Each row has a class, written after it.
[-11   4  -4 -18  12  17   3   1  -8  -1 -16  -3   1  -4  -8  13  -1  20
  -6  26  19 -14  -4 -21   9 -14 -10  13   8   4 -15 -14 -11]
<146>
[ -6  16  -7 -43  24  21  -7  13  47 -27 -20   8 -19  -8  -8  30 -27  25
   8 -13  44  -8 -26  34  21  -3  -1   0  10 -33 -76 -14  19]
<97>
[ 10   6  29  30  -7 -28 -12 -11 -38 -24   5   5   8  -5  -6 -35 -29  29
  -9  25   5 -22  15  24  41  38  37  30  -3  16  19  13   5]
<193>
[  4   1   2 -10  -6   4 -11 -10 -19  -1   7  11 -10 -12 -15   2  12  12
   9   0  -4 -10 -11   5   2  -5  -7 -10 -10   1  10 -11 -16]
<146>
[-15  -2  -1 -29   0 -11 -14   6  -6  11 -14  -7 -11 -17 -22  16   4 -18
  12   4 -19   9  23  11  -6   6  25 -25   5   4   3  -3  14]
<91>
[ 44  14  49   5 -13 -43  -7  18  54 -31  -1 -16 -13 -47  14  37 -10 -28
  -6  13   3   4  27  35 -35  33   8  -1  29  15 -21   5  42]
<12>
[-13 -14  -9 -40  12  -6 -39  21 -19  18 -33  39   4 -43 -30  17 -11 -23
  28  12   4 -16   0  14  14  53  11  22   2 -15  -6  10  10]
<100>
[-20 -16  12   9   7  -4   4 -18 -31 -20 -24  16  -7  11  -2   0  -9  11
  -7 -10  10   0   6   9  -9 -15  13 -12  20   1 -12   9  -1]
<97>
[ 12  -1  51  -4  23 -34  -5   1  15 -38  10 -26  13  56  56 -19   7   0
  11   6  48  23  -4  32  16  54   0  16   3   3  29  55   8]
<56>
[  3  -5   8   2  -5 -12   1 -21 -36  18  -2   8   7 -20  14   8   5  -5
  22   2   0  -3 -18 -38 -11 -13  11 -10  27  -1 -10 -14   3]
<10>
[ -3 -15  26 -33  21 -17 -32 -25  -9   5 -18  34 -31 -13 -21  -7  12  -3
   1   3  17   3  -8  14 -11  -4  -7   8  23   7 -12  -9  -6]
<53>
[ -6  -9 -25 -29  -7  14  27   0  62  19  29  -8  -2  67 -12  43   2 -10
 -24 -23   0  23 -25 -36   1  -9   3 -26   6   6 -22  -1   3]
<97>
[  0  12  14 -23  32  47  -9 -31  -6 -53  -5  20  -3  52  31  10  -5  22
 -19 -19  74  -1  -7  -2 -30 -42 -25  -7  30 -15 -42 -22 -24]
<56>
[  15   -8  -40   -4   -5   17   23   -9   45  -28   23  -41  -14   -2
  -12  -17  -42    8   34   24  -23  -38  -11 -114   57  -17  -37   17
  -15    9   -5  -25   12]
<91>
[ -6  -9  27 -11   5 -41  -6  -4  20   2 -13   7 -16 -30  21  14 -14 -29
  14  11  19   1   0   0   1  -8  14 -39  20  13 -26  -3  37]
<193>
[ 37   8 -17 -18  14  14   7  16  35  18   1 -34 -18 -17 -19 -13  10   2
  43 -36 -40  36  -5  22   6 -23 -28 -13 -22  -7 -18 -13   5]
<100>
[ -4 -16 -11 -45   1 -20  18 -19   7   1  -9  -2   4 -17  22  18  35   7
   4   3   5   2   2 -12  -4 -42   7 -38  -3  -6  12 -12   6]
<100>
[  9  -9   3  -6  -3   3  -9   0  -7  -3  -9   7  -5 -11  -8  -6   7   1
   3  -1  -6 -11  -4  -1   6  -8  -3   1  -9   4  -2  -4  -1]
<12>
[-21  30 -29  27 -20 -21  13   9  35 -21  -8 -24   6  17  -8 -19 -11 -32
  48  -8  14  38  38  56   6  33  45 -11 -36   2  18  16  30]
<193>
[ 15 -31  -8 -26   6 -28 -16 -21  -1   9   1   4 -13 -44  -6  -8   2  -7
  60 -10 -10  -1  -3 -29 -15  -8   7 -38  -2  -9  -5 -13  14]
<53>
[ 14  -9   6 -11  -5  -3 -13   1  -3   3   1   7  -8 -17 -12   1  10   2
   9   2 -13  -8   3  -3   0  -2  -1   0  -8   5   4 -10  -4]
<12>
[ 46  50   2  12  -5  46  11  17  -7 -15  29 -22   2  11 -33  34 -24  32
  25   0  -5   9   5 -30  18  25 -24  17 -14 -42   1 -27 -32]
<12>
[ -3  -4 -13 -34   2  -4   8  -2  11 -13 -13   8   5 -23  15  17   3  -6
   6  19  33 -20 -30 -28  19 -28  -2   1   3  -5 -21 -22   4]
<12>
[ -1 -20 -10  -6  -2  -9   5  -4 -20   0   1   7   6  -7   2 -11  -8 -25
  16   0  -3  -1  10 -25  -4   2   5  11   7  -1   7   3   8]
<89>
[  4 -10  -2 -18  -2   0 -10 -12 -10   6   8  14  -6  -6 -11  -7   5   3
   1  -9 -14 -11  -5  -6  -2  -8   7  -8  -5  -4   0  -8  -4]
<100>
[ -8 -23 -12 -39   9 -26   7 -27  -1   8 -15  29  -4  -4  13   7   7 -27
  11  -7   8   1  -8 -44  -3   1   7 -18  14 -20  23  -1  -1]
<89>
[ -7  18 -25 -48  23 -14 -45  32  50  37 -27 -39 -29 -29 -39   3  -5 -25
  50   1 -50  32  21  46 -15  46  17  -9 -10 -19   7  -1  10]
<91>
[  9 -17   2 -44   1  -5  -4 -23 -15  30 -32   9  -9 -36   2 -19  29 -14
  20 -27   5 -12 -40 -62  12 -46  17 -24  12  -8 -25 -32  -4]
<193>
[ -2 -24  -1 -19 -14  -6 -15  -4 -23  23  -3  -5   6 -34 -13   6  11  -6
  19  14  -7  -8   6 -28   4  -6  12  -7   1  15   0 -10   8]
<89>
[ 67 -38  92  23  29 -49  -5 -19  23 -29 -24  16 -24  34  52 -42  12 -15
 -58 -46  14 -15 -24 -19 -24   3 -20  32  48  26 -26  35  35]
<146>
[ -4   0  -3 -36   3 -16 -25 -15  -4  16 -30  16 -15 -16 -15  11   8  -4
  14   6   2  -4 -15  -5   5  11  12  11  11 -12   3 -12  -3]
<12>
[-13   1  10  24  10  20  25  22  33 -60 -39  -2  18  21  20 -18 -40 -25
 -42  -1  31 -41  -9 -68  51 -13  -1  21  -2  -6 -30  11  25]
<53>
[ 23 -17  -8 -34  21 -15   3  -1  19   3 -16   8   1  -6   7   5  29   0
   8 -21  -2  17  -1   3 -13 -18  -4 -10  -1  -1   3  -6   0]
<100>
[  1  -6  26 -34   3  -7   4 -20 -19   9 -31  11 -15 -56  -5   4  37   3
  19   1   7  -6 -13 -28  11 -11  21 -29  13  18   0 -11 -14]
<91>
[  2  -7  -4 -12 -10   2 -13  -5 -16   1  -4  11 -11 -12 -12  -8  14   6
  12  -7  -7 -11  -6  -6   1 -11   3  -4  -4   9   3 -10  -1]
<193>
[ -9  27  -5 -57  24  23  -5   3  48  26 -27 -22 -28  -8   3 -18  37  20
  22 -41 -22  26 -23   9  -6 -10  -8  -4  -7 -45   1   4 -37]
<56>
[-27   6  -7  23  -6 -13  20  27 -22  53 -14   0  49 -13  -2 -13  40 -49
  -8  39  26   7  22  -3  17 -14  27  -2 -41  -3  29 -25 -29]
<97>
[ 13 -10  73  21 -10   9  -7 -22 -56  15  37  43  -3   5  54   6   7  18
  23   4  18 -42  15 -62   7  55  -2  -8  16  -1  31  10  -8]
<193>
[-58  20 -39 -27  -6  20  -1  11  42  -5   2 -32 -22  34 -25   6 -13  61
   8 -29 -23  22 -29  21  41 -63  21   0 -24 -31 -42   3  18]
<10>
[-18  -2 -12 -28 -15   3  21 -19 -20 -13   2   8   2 -21 -10  -2  29   2
  10 -16   8  13 -14   7  -3 -34   4 -25  -6 -32   5   5 -12]
<10>
[ -9  11  -8 -22   5 -18 -12  -9 -13 -22 -21  13 -19 -12 -21  16  10   8
  13   3   5  10   8  43  -5 -23  -3 -15  -9 -16   6 -14   3]
<100>
[-60  16   2 -52  10 -20  38  31  32  -4 -24   0  25   5 -10   1  11 -45
  -5  19  41   0  13 -58  51  -5  70 -26 -39 -39  14  -2 -15]
<146>
[-12   3  31 -65  39 -33   9  41   0 -45 -56  58 -33 -10 -37  15  18 -33
 -13 -11 -17  -2  67  28 -37  37  35  12  30   9  17  17   5]
<146>
[ -8  16 -53 -30  -4   6   1 -53 -16  -6  40   1  -1  13  16   4 -15 -16
  78 -22  20  15 -28 -58 -14 -16  29 -37   2 -45  15 -48 -34]
<91>
[  0  -3   2  -9  -2   0 -16  -4 -21   0  -3  11 -10 -10 -16  -6  11   8
   6  -4  -8 -12 -16   6   1 -10   0  -8 -10   4   2  -9 -10]
<146>
[  1 -11  11 -13   3 -20 -14  11  -9  -2 -19  -5  -1 -36 -15  -8  37  -9
   9   9  -2  10  12  30  -6 -22  -1 -22 -20   7  16  -4   0]
<53>
[ 13 -14   1 -20  24  36  20  18  38  17   0 -24  -7  24 -25   8   5 -20
 -10 -20 -17  56  69  19 -13 -32 -39 -31 -10   8 -17   0  13]
<89>
[  9  -8   4  -6  -7   3 -10  -4 -10   0  -3  13  -6 -15 -14  -4  10   3
   9  -1  -6 -10  -4  -6   7  -7   0   0 -11   7   2 -10  -8]
<12>
[  7  -3  -4 -15  -5   3 -13  -7 -12  -9  -5  13 -12  -6 -14  -8  10   6
  10 -10  -4 -12  -8 -11   1  -5   6  -4   0   9   5 -12  -6]
<193>
[  7  -5   3 -12   2   2  -4  -8  -1   5   6  15 -11 -13 -13  -7   7  11
   3 -12 -15  -6  -6  -1   3 -15   5 -11  -8   6  -5 -12  -8]
<100>
[-13  17  10  23  -3  -8 -23  33  22 -14   6 -12  10  -1 -14 -11 -21 -14
 -20  25  31  10  14  52  23  -9   9  49 -19  11 -25  -7  14]
<89>
[  3  -6   2 -16  -9   0 -12  -3 -13   2  -2  12 -10 -19 -14  -5  15   6
   6  -6  -7  -8  -2  -4   0 -11   4  -7  -3   5   4 -10  -6]
<193>
[  7  -9  20 -25  -6 -13 -15  -4   9   2  -5 -20  -1 -29 -26  15  17 -13
 -11  18 -12   9   4 -16 -22   5   3 -20  15   3   6   6  -5]
<10>
[  3  -3   1  -8  -8  -6 -15  -3   0   2   5  10  -8 -15 -19  -7  10   3
   4   3  -6 -12  -6  -1   0  -7  -6  -5 -10   8  -1  -5  -6]
<56>
[ -4  31 -34 -18  -4  51  34   7 -22 -14 -51  16  28  11 -26  35  35  21
 -10 -20  14  14 -19  -1  15  24  16   5  -5  -5  23  11 -37]
<100>
[-10  -3 -11 -27  11 -15   4 -15 -16  -1 -33  26  -9  -8   2  16  21  -3
  32 -12   2  13  -2   4 -10   0  16 -14  15  17  14  -5  -6]
<146>
[ -9  -6 -15  13  34  11  -8 -28  28 -27 -12  16 -43  12  14   7 -62  17
  -4  -3  17   1  -4  30 -15 -40 -75  26  42 -27 -59 -10  20]
<97>
[ -3 -15  -9 -20  -2 -13   9  -6  -8  -1   7   6   3   0 -22   0  -9 -16
  14  -3 -22  -4  11 -50   1   1  27 -21  -5   0  13  -4  -3]
<100>
[ 17 -10 -18 -46  -2 -28 -11  41  27 -22 -31 -24   6 -17 -18  22  32  -2
   7  -2 -27   6  19  -5  -1  38   1  49  -2 -22  43  29  16]
<91>
[  4  -5   5 -11   0   0 -10  -6 -23  -5  -2  13  -8  -8 -14  -7  12   6
   8  -7  -6 -10  -7   4  -1  -2   2  -6  -6   5   7  -5 -11]
<146>
[  6  -3  -2 -12 -11  -3 -10  -4  -9   4   2  13  -7 -13 -11  -7  17   4
  12  -8  -9  -8  -3 -12   4  -5  12  -6  -7   8  12 -13  -7]
<193>
[ -9 -16   4 -35  10  -5  -4 -10  -7   5 -12   6 -11  -8   0   1   8  -5
   6 -14   4  -3 -15 -32  -9 -34   1 -11  12 -17 -19  -9  -3]
<146>
[ 12 -21   1 -14  -1 -23  -6 -12   4  -2   9  27 -12 -11   4   5   7   2
  27 -23 -13   5  -1 -27   5  -7   5 -21   0   9  19  -5  -1]
<193>
[  7   2  -3 -12  -7  -1  -8  -4  -9  -4   4  15  -8 -22 -21  -7  17  12
  11  -3  -6 -11  -6  -1   1 -15  -6  -4 -11   7   1 -12 -15]
<56>
[-17  49 -18  15 -20 -16  36  24  96  27  11 -22   8   5  19  39   4 -26
  15  38  15  -1  15 -21  56  -7  13 -12 -37  13   3 -51  18]
<97>
[ 63   9 -34 -36  18 -26   4 -17  78  39  -9  28  -3  21  38   7  16 -12
   9 -30   9 -10 -51 -54   9  13  -7  52  15 -28  -8 -44   6]
<12>
[  6  -6   2  -7  -6   5  -5  -3 -12   8  -7  13  -4 -15 -12   1  14  10
   5   1  -5  -8 -11  -3  13  -6   0   0 -10   9   2  -7 -10]
<12>
